Here is a tiny trained network, its code and every weight. The questions are about switching its units off for an input and a class, where a switched-off unit gives its printed mean instead of its output.

import numpy as np


def w(rows, s, z=0):
    codes = np.array(rows[::2]) - 128.0
    scale = np.full(codes.shape[1], s)
    scale[-1] = z or s
    return codes * scale


def f(y):
    return np.maximum(y, 0)


def log_softmax(a):
    a = a - a.max(-1, keepdims=True)
    return a - np.log(np.exp(a).sum(-1, keepdims=True))


def net(x, mask):
    res = np.array(x, float).reshape(1, 7) / 4 @ E
    y = f(res @ A[0][:, :-1].T + A[0][:, -1])
    res = res + np.where(mask, y, B[0][:, -1]) @ B[0][:, :-1]
    return log_softmax(res[-1] @ U[:, :-1].T + U[:, -1])


A, B = {}, {}
E = w([
[25,124,106,35],'x0',
[113,2,23,181],'x1',
[129,124,132,130],'x2',
[127,130,126,128],'x3',
[128,128,128,129],'x4',
[7,169,146,251],'x5',
[128,130,126,129],'x6',
],0.0088)
A[0] = w([
[134,109,155,90,88],'n0',
[107,97,133,61,125],'n1',
[166,105,61,80,136],'n2',
[151,160,160,72,139],'n3',
[238,102,136,104,173],'n4',
[126,154,138,176,142],'n5',
[71,90,154,175,138],'n6',
[230,118,125,128,157],'n7',
[178,122,106,125,134],'n8',
[163,120,124,129,124],'n9',
[159,138,151,194,172],'n10',
[120,179,188,153,160],'n11',
[109,67,38,172,166],'n12',
[148,143,163,233,141],'n13',
[119,88,113,140,146],'n14',
[241,135,109,98,179],'n15',
[110,108,107,43,126],'n16',
[86,97,97,167,111],'n17',
[148,74,75,149,185],'n18',
[141,188,253,100,254],'n19',
[156,107,107,75,177],'n20',
[172,149,112,118,134],'n21',
[71,71,98,175,103],'n22',
[77,166,96,161,137],'n23',
[100,151,116,103,119],'n24',
[31,142,131,146,112],'n25',
],0.014,0.0078)
B[0] = w([
[126,172,145,104,147],'n0',
[151,239,56,84,176],'n1',
[172,135,37,122,200],'n2',
[95,95,152,49,181],'n3',
[67,17,145,81,216],'n4',
[182,226,140,175,170],'n5',
[150,126,209,134,184],'n6',
[61,28,151,97,196],'n7',
[56,44,105,141,164],'n8',
[90,99,135,136,149],'n9',
[249,133,131,209,185],'n10',
[117,195,222,155,193],'n11',
[214,60,145,105,237],'n12',
[203,194,92,158,203],'n13',
[175,95,117,153,170],'n14',
[89,2,158,76,216],'n15',
[171,254,36,67,191],'n16',
[161,98,212,122,177],'n17',
[162,84,64,124,213],'n18',
[98,228,239,15,253],'n19',
[121,143,45,78,196],'n20',
[159,46,134,114,155],'n21',
[151,96,186,116,193],'n22',
[105,98,230,183,178],'n23',
[79,124,87,157,149],'n24',
[69,73,235,170,190],'n25',
],0.0065,0.015)
U = w([
[105,65,184,104,248],'0',
[115,45,69,151,3],'1',
[110,160,94,63,143],'2',
[163,122,2,130,188],'3',
[189,203,147,153,72],'4',
[199,128,120,203,106],'5',
[13,156,156,160,73],'6',
],0.013,0.0038)

Each question gives the input, the list of numbers given to net, and the class t.
The units are the neurons (one row each of A and B). Each row of codes is followed by its name. A weight is (code - 128) times the scale printed after its matrix; where a second scale follows, it is the last column's (A, B and U).
mask holds one flag per neuron, in row order. A switched-off neuron (its flag False) gives its mean, the last column of its row in B, instead of its output. The means were averaged over made-up inputs and are rounded, as every weight is.
A unit's drop is (log p(t) with every unit on - log p(t) with that unit switched off) / (log p(t) with every unit on - log p(t) with every unit switched off).
The circuit of an input: a set's keep is (log p(t) with only the set's units on - log p(t) with every unit switched off) / (log p(t) with every unit on - log p(t) with every unit switched off). Starting from the 12 units with the biggest drops (on a tie, the unit counted first), units are removed one at a time, each time the one whose removal leaves the highest keep (on an exact tie, the one counted first), for as long as the keep stays at least 0.8.
units of the circuit, in order: the units of the circuit, biggest drop first
most important unit: the unit with the biggest drop
k most important neurons: the k neurons with the biggest drops, biggest first
drop of u: that unit's drop, to one decimal
input [2,-6,1,-8,8,-6,-1], class 2: most important unit	n16
input [0,7,4,1,2,-6,3], class 1: 3 most important neurons	[n4, n15, n7]
input [1,2,-7,5,3,-7,5], class 3: units of the circuit, in order	[n2, n19]
input [1,-7,-4,-3,-3,-1,-6], class 2: units of the circuit, in order	[n25, n19]
input [1,-5,-5,8,3,0,-6], class 2: 2 most important neurons	[n25, n23]
input [1,-5,7,-6,2,3,7], class 6: 2 most important neurons	[n12, n16]
input [-7,3,0,-2,-2,1,-2], class 5: 2 most important neurons	[n10, n13]
input [-8,-7,-1,-3,-8,0,8], class 0: 3 most important neurons	[n15, n7, n4]
input [6,2,7,6,8,-1,-7], class 3: drop of n19	0.3
input [0,7,-2,1,0,6,-2], class 5: drop of n19	0.3
input [6,2,0,-1,7,0,3], class 3: drop of n19	0.5
